Below is a small trained network, with its code and all its weights. Each question gives an input and a class and asks what happens when units are switched off, that is, made to give their printed mean instead of their output.

import numpy as np


def w(rows, s, z=0):
    codes = np.array(rows[::2]) - 128.0
    scale = np.full(codes.shape[1], s)
    scale[-1] = z or s
    return codes * scale


def f(y):
    return y / 2 * (1 + np.tanh(0.7978845608 * (y + 0.044715 * y**3)))


def log_softmax(a):
    a = a - a.max(-1, keepdims=True)
    return a - np.log(np.exp(a).sum(-1, keepdims=True))


def net(x, mask):
    res = np.array(x, float).reshape(1, 4) / 4 @ E
    y = f(res @ A[0][:, :-1].T + A[0][:, -1])
    res = res + np.where(mask, y, B[0][:, -1]) @ B[0][:, :-1]
    return log_softmax(res[-1] @ U[:, :-1].T + U[:, -1])


A, B = {}, {}
E = w([
[92,96,220,154,65,247,39],'x0',
[160,96,165,152,92,96,59],'x1',
[65,113,124,124,217,80,67],'x2',
[155,127,74,51,95,193,173],'x3',
],0.011)
A[0] = w([
[119,95,144,82,166,111,142,216],'n0',
[133,129,10,54,185,113,186,204],'n1',
[207,150,144,145,99,134,230,132],'n2',
[122,129,149,162,125,164,73,228],'n3',
[122,115,151,148,71,172,95,167],'n4',
[95,83,159,162,209,77,87,252],'n5',
[122,79,82,103,163,139,198,199],'n6',
[169,113,148,133,44,195,150,230],'n7',
[171,125,184,134,36,168,148,198],'n8',
[153,146,65,72,112,107,228,209],'n9',
],0.013,0.0041)
B[0] = w([
[139,198,135,156,209,211,142,161],'n0',
[187,175,110,139,187,178,158,251],'n1',
[163,82,88,97,126,71,118,194],'n2',
[115,99,152,176,203,160,119,195],'n3',
[85,73,236,146,141,190,114,196],'n4',
[114,222,159,216,237,91,50,236],'n5',
[171,184,64,126,107,183,159,187],'n6',
[93,48,156,78,26,143,148,216],'n7',
[63,56,155,115,27,117,123,213],'n8',
[194,218,72,110,115,82,254,233],'n9',
],0.01,0.017)
U = w([
[237,214,71,83,160,179,249,95],'0',
[120,201,212,190,218,120,22,250],'1',
[165,71,125,63,48,57,204,94],'2',
[84,38,254,99,77,233,137,93],'3',
],0.0078,0.0017)

Each question gives the input, the list of numbers given to net, and the class t.
The units are the neurons (one row each of A and B). Each row of codes is followed by its name. A weight is (code - 128) times the scale printed after its matrix; where a second scale follows, it is the last column's (A, B and U).
mask holds one flag per neuron, in row order. A switched-off neuron (its flag False) gives its mean, the last column of its row in B, instead of its output. The means were averaged over made-up inputs and are rounded, as every weight is.
A unit's drop is (log p(t) with every unit on - log p(t) with that unit switched off) / (log p(t) with every unit on - log p(t) with every unit switched off).
The circuit of an input: a set's keep is (log p(t) with only the set's units on - log p(t) with every unit switched off) / (log p(t) with every unit on - log p(t) with every unit switched off). Starting from all 10 units, units are removed one at a time, each time the one whose removal leaves the highest keep (on an exact tie, the one counted first), for as long as the keep stays at least 0.8.
circuit, biggest first: the units of the circuit, biggest drop first
most important unit: the unit with the biggest drop
top k neurons: the k neurons with the biggest drops, biggest first
drop of u: that unit's drop, to one decimal
input [3,-7,-8,8], class 2: top 2 neurons -> (n7, n8)
input [-4,0,-7,-6], class 2: circuit, biggest first -> (n1, n5)
input [1,-1,-8,-4], class 3: most important unit -> n9
input [4,-8,-6,8], class 2: circuit, biggest first -> (n7, n8, n9)
input [6,-7,6,8], class 3: top 3 neurons -> (n9, n5, n2)
input [0,-6,-2,-6], class 1: top 2 neurons -> (n9, n1)
input [0,-2,-8,8], class 2: top 2 neurons -> (n7, n8)
input [-2,1,-4,-5], class 2: top 2 neurons -> (n5, n1)
input [-2,-4,3,-3], class 1: top 2 neurons -> (n9, n5)
input [0,2,3,3], class 1: drop of n7 -> 0.3
input [2,-7,-6,-4], class 2: drop of n9 -> -0.1
input [0,6,-7,4], class 2: drop of n9 -> 0.1
input [-2,1,-2,-4], class 1: drop of n9 -> 0.7
